Below are the code and all the weights of a small trained network. Each question names an input and a class and asks about switching units off, where a switched-off unit gives its printed mean instead of its output.

import numpy as np


def w(rows, s, z=0):
    codes = np.array(rows[::2]) - 128.0
    scale = np.full(codes.shape[1], s)
    scale[-1] = z or s
    return codes * scale


def f(y):
    return y / 2 * (1 + np.tanh(0.7978845608 * (y + 0.044715 * y**3)))


def log_softmax(a):
    a = a - a.max(-1, keepdims=True)
    return a - np.log(np.exp(a).sum(-1, keepdims=True))


def net(x, mask):
    res = np.array(x, float).reshape(1, 2) / 4 @ E
    y = f(res @ A[0][:, :-1].T + A[0][:, -1])
    res = res + np.where(mask, y, B[0][:, -1]) @ B[0][:, :-1]
    return log_softmax(res[-1] @ U[:, :-1].T + U[:, -1])


A, B = {}, {}
E = w([
[139,82,89,38,1],'x0',
[189,226,86,17,167],'x1',
],0.0093)
A[0] = w([
[106,7,108,117,156,253],'neuron 0',
[90,21,122,157,81,58],'neuron 1',
[50,109,188,131,112,8],'neuron 2',
[202,172,72,84,128,26],'neuron 3',
[126,78,120,67,34,165],'neuron 4',
[196,150,111,111,134,6],'neuron 5',
[214,149,83,82,135,56],'neuron 6',
[67,86,141,172,88,162],'neuron 7',
[170,162,95,92,186,158],'neuron 8',
[90,58,135,158,108,43],'neuron 9',
[114,166,131,147,196,49],'neuron 10',
[105,143,127,196,148,233],'neuron 11',
[109,54,204,169,83,43],'neuron 12',
[161,150,18,102,151,253],'neuron 13',
[180,116,59,105,64,180],'neuron 14',
[109,69,115,186,81,86],'neuron 15',
[102,116,157,154,158,3],'neuron 16',
[121,118,117,93,66,109],'neuron 17',
[87,114,148,45,68,44],'neuron 18',
[144,148,83,14,160,92],'neuron 19',
[173,195,101,62,150,74],'neuron 20',
[166,199,167,201,191,116],'neuron 21',
],0.012,0.0046)
B[0] = w([
[98,167,224,194,51,210],'neuron 0',
[198,130,187,185,179,220],'neuron 1',
[187,86,73,150,144,152],'neuron 2',
[228,81,166,203,117,194],'neuron 3',
[22,47,207,132,224,253],'neuron 4',
[198,85,149,137,203,147],'neuron 5',
[173,61,185,211,145,191],'neuron 6',
[197,177,209,184,112,213],'neuron 7',
[142,100,201,197,99,204],'neuron 8',
[210,89,152,183,180,182],'neuron 9',
[91,41,108,95,170,172],'neuron 10',
[43,109,215,222,119,195],'neuron 11',
[230,47,176,207,140,207],'neuron 12',
[114,143,224,209,59,219],'neuron 13',
[77,113,175,58,181,217],'neuron 14',
[203,166,120,166,130,199],'neuron 15',
[176,74,118,109,215,140],'neuron 16',
[45,83,89,52,200,187],'neuron 17',
[110,17,174,146,200,190],'neuron 18',
[197,133,193,211,109,225],'neuron 19',
[195,76,191,222,106,216],'neuron 20',
[70,1,159,79,200,217],'neuron 21',
],0.0079,0.011)
U = w([
[254,115,141,222,124,47],'0',
[98,30,126,139,217,156],'1',
[100,142,184,187,114,253],'2',
[105,208,86,57,93,3],'3',
[110,166,25,80,61,3],'4',
],0.0083,0.0046)

Each question gives the input, the list of numbers given to net, and the class t.
The units are the neurons (one row each of A and B). Each row of codes is followed by its name. A weight is (code - 128) times the scale printed after its matrix; where a second scale follows, it is the last column's (A, B and U).
mask holds one flag per neuron, in row order. A switched-off neuron (its flag False) gives its mean, the last column of its row in B, instead of its output. The means were averaged over made-up inputs and are rounded, as every weight is.
A unit's drop is (log p(t) with every unit on - log p(t) with that unit switched off) / (log p(t) with every unit on - log p(t) with every unit switched off).
The circuit of an input: a set's keep is (log p(t) with only the set's units on - log p(t) with every unit switched off) / (log p(t) with every unit on - log p(t) with every unit switched off). Starting from the 12 units with the biggest drops (on a tie, the unit counted first), units are removed one at a time, each time the one whose removal leaves the highest keep (on an exact tie, the one counted first), for as long as the keep stays at least 0.8.
circuit, biggest first: the units of the circuit, biggest drop first
k most important neurons: the k neurons with the biggest drops, biggest first
drop of u: that unit's drop, to one decimal
input [-7,3], class 1: circuit, biggest first	(neuron 21)
input [-3,-2], class 2: 3 most important neurons	(neuron 4; neuron 17; neuron 18)
input [-2,0], class 2: 2 most important neurons	(neuron 4; neuron 17)
input [5,4], class 1: 2 most important neurons	(neuron 4; neuron 14)
input [-5,-3], class 1: 2 most important neurons	(neuron 21; neuron 13)
input [-4,1], class 1: 2 most important neurons	(neuron 21; neuron 0)
input [2,2], class 2: 2 most important neurons	(neuron 21; neuron 12)
input [-7,5], class 1: 2 most important neurons	(neuron 21; neuron 10)
input [-6,-3], class 1: drop of neuron 21	0.3
input [-8,3], class 1: drop of neuron 10	0.0
input [-2,2], class 2: drop of neuron 3	0.1
